Below is a small trained network, with its code and all its weights. Each question gives an input and a class and asks what happens when units are switched off, that is, made to give their printed mean instead of their output.

import numpy as np


def w(rows, s, z=0):
    codes = np.array(rows[::2]) - 128.0
    scale = np.full(codes.shape[1], s)
    scale[-1] = z or s
    return codes * scale


def norm(h):
    return h / np.sqrt((h * h).mean(-1, keepdims=True) + 1e-5)


def f(y):
    return y / 2 * (1 + np.tanh(0.7978845608 * (y + 0.044715 * y**3)))


def log_softmax(a):
    a = a - a.max(-1, keepdims=True)
    return a - np.log(np.exp(a).sum(-1, keepdims=True))


def net(x, mask):
    res = np.array(x, float).reshape(1, 6) / 4 @ E
    u = 0
    for l in range(2):
        y = f(norm(res) @ A[l][:, :-1].T + A[l][:, -1])
        res = res + np.where(mask[u : u + 15], y, B[l][:, -1]) @ B[l][:, :-1]
        u += 15
    return log_softmax(norm(res)[-1] @ U[:, :-1].T + U[:, -1])


A, B = {}, {}
E = w([
[208,2,147,105,105],'x0',
[145,160,142,95,122],'x1',
[106,108,117,107,149],'x2',
[113,110,118,115,144],'x3',
[129,139,128,99,150],'x4',
[102,107,241,115,144],'x5',
],0.0082)
A[0] = w([
[77,105,98,77,112,94],'L0N1',
[195,67,130,84,158,77],'L0N2',
[14,206,119,136,71,118],'L0N3',
[147,92,138,173,173,63],'L0N4',
[160,168,116,80,24,168],'L0N5',
[134,187,70,155,222,54],'L0N6',
[179,76,153,105,79,71],'L0N7',
[76,173,122,104,118,47],'L0N8',
[37,94,254,180,75,94],'L0N9',
[94,124,199,140,108,35],'L0N10',
[85,125,243,108,125,101],'L0N11',
[210,124,168,106,76,58],'L0N12',
[135,124,5,171,114,108],'L0N13',
[50,187,152,187,131,5],'L0N14',
[186,159,163,164,112,109],'L0N15',
],0.009,0.002)
B[0] = w([
[174,124,115,103,121,134],'L0N1',
[70,112,145,73,50,201],'L0N2',
[106,7,208,83,3,254],'L0N3',
[56,127,120,179,106,133],'L0N4',
[182,143,105,57,147,161],'L0N5',
[121,136,113,99,140,188],'L0N6',
[71,81,144,72,105,193],'L0N7',
[72,120,129,97,75,161],'L0N8',
[148,181,89,60,235,245],'L0N9',
[158,136,115,85,208,158],'L0N10',
[246,142,31,96,214,225],'L0N11',
[48,173,161,94,113,170],'L0N12',
[208,139,92,146,245,229],'L0N13',
[33,87,168,86,138,208],'L0N14',
[112,112,114,55,103,138],'L0N15',
],0.0056,0.0053)
A[1] = w([
[196,106,144,126,92,67],'L1N1',
[110,75,141,79,49,122],'L1N2',
[176,160,60,175,119,57],'L1N3',
[167,131,144,154,159,3],'L1N4',
[129,119,141,112,27,68],'L1N5',
[230,52,121,111,154,111],'L1N6',
[105,155,72,136,119,98],'L1N7',
[145,121,85,123,109,61],'L1N8',
[103,83,101,195,200,107],'L1N9',
[56,195,132,160,157,173],'L1N10',
[128,130,211,132,155,106],'L1N11',
[98,75,143,147,101,103],'L1N12',
[94,130,117,3,151,216],'L1N13',
[191,178,98,122,137,130],'L1N14',
[126,124,199,133,155,70],'L1N15',
],0.012,0.0028)
B[1] = w([
[49,98,128,100,145,135],'L1N1',
[38,192,193,202,110,185],'L1N2',
[126,129,119,99,219,147],'L1N3',
[96,157,92,132,112,124],'L1N4',
[106,230,109,131,94,150],'L1N5',
[73,161,172,105,116,188],'L1N6',
[158,41,188,9,151,134],'L1N7',
[120,63,156,27,180,132],'L1N8',
[151,202,52,254,77,142],'L1N9',
[92,2,240,91,43,145],'L1N10',
[172,46,8,105,146,142],'L1N11',
[116,195,158,193,184,142],'L1N12',
[156,166,75,254,82,247],'L1N13',
[177,204,160,171,139,151],'L1N14',
[171,62,52,64,157,136],'L1N15',
],0.0064,0.014)
U = w([
[12,140,98,113,3,76],'0',
[110,215,39,180,99,251],'1',
[184,163,11,87,192,57],'2',
],0.0082,0.0029)

Each question gives the input, the list of numbers given to net, and the class t.
The units are the neurons (one row each of A and B). Each row of codes is followed by its name. A weight is (code - 128) times the scale printed after its matrix; where a second scale follows, it is the last column's (A, B and U).
mask holds one flag per neuron, layer by layer. A switched-off neuron (its flag False) gives its mean, the last column of its row in B, instead of its output. The means were averaged over made-up inputs and are rounded, as every weight is.
A unit's drop is (log p(t) with every unit on - log p(t) with that unit switched off) / (log p(t) with every unit on - log p(t) with every unit switched off).
The circuit of an input: a set's keep is (log p(t) with only the set's units on - log p(t) with every unit switched off) / (log p(t) with every unit on - log p(t) with every unit switched off). Starting from the 12 units with the biggest drops (on a tie, the unit counted first), units are removed one at a time, each time the one whose removal leaves the highest keep (on an exact tie, the one counted first), for as long as the keep stays at least 0.8.
circuit, biggest first: the units of the circuit, biggest drop first
unit that matters most: the unit with the biggest drop
k most important neurons: the k neurons with the biggest drops, biggest first
top k neurons in layer l: the k neurons of layer l with the biggest drops, biggest first
drop of u: that unit's drop, to one decimal
input [-7,7,6,-5,-5,-6], class 0: 2 most important neurons : (L0N11, L1N10)
input [-5,-5,6,-1,0,-2], class 0: unit that matters most : L0N11
input [-8,5,-7,4,8,-7], class 0: top 2 neurons in layer 0 : (L0N11, L0N3)
input [0,1,-6,-7,2,2], class 2: 2 most important neurons : (L1N2, L0N3)
input [-4,1,6,6,4,7], class 2: circuit, biggest first : (L1N2, L0N11)
input [-8,4,-7,8,4,-8], class 0: top 2 neurons in layer 1 : (L1N10, L1N7)
input [4,2,-4,8,-7,5], class 2: 4 most important neurons : (L0N3, L0N9, L0N11, L1N2)
input [-5,3,5,7,8,-1], class 0: circuit, biggest first : (L1N10, L0N11)
input [-2,-1,4,6,3,-6], class 2: circuit, biggest first : (L1N2, L1N7)
input [5,3,-1,-6,6,6], class 2: 2 most important neurons : (L0N3, L0N11)
input [-7,2,1,-8,3,6], class 0: 3 most important neurons : (L1N10, L0N14, L0N13)
input [8,-8,-1,-7,2,-7], class 0: 2 most important neurons : (L0N11, L0N9)
input [3,1,-8,-2,-6,-6], class 2: drop of L1N13 : 0.2
input [3,0,-8,-5,-8,-7], class 2: drop of L1N2 : 0.1
input [-7,7,-5,-2,-1,-1], class 0: drop of L1N9 : 0.0
input [-6,-6,-4,-5,6,-1], class 0: most important neuron : (L1N10)
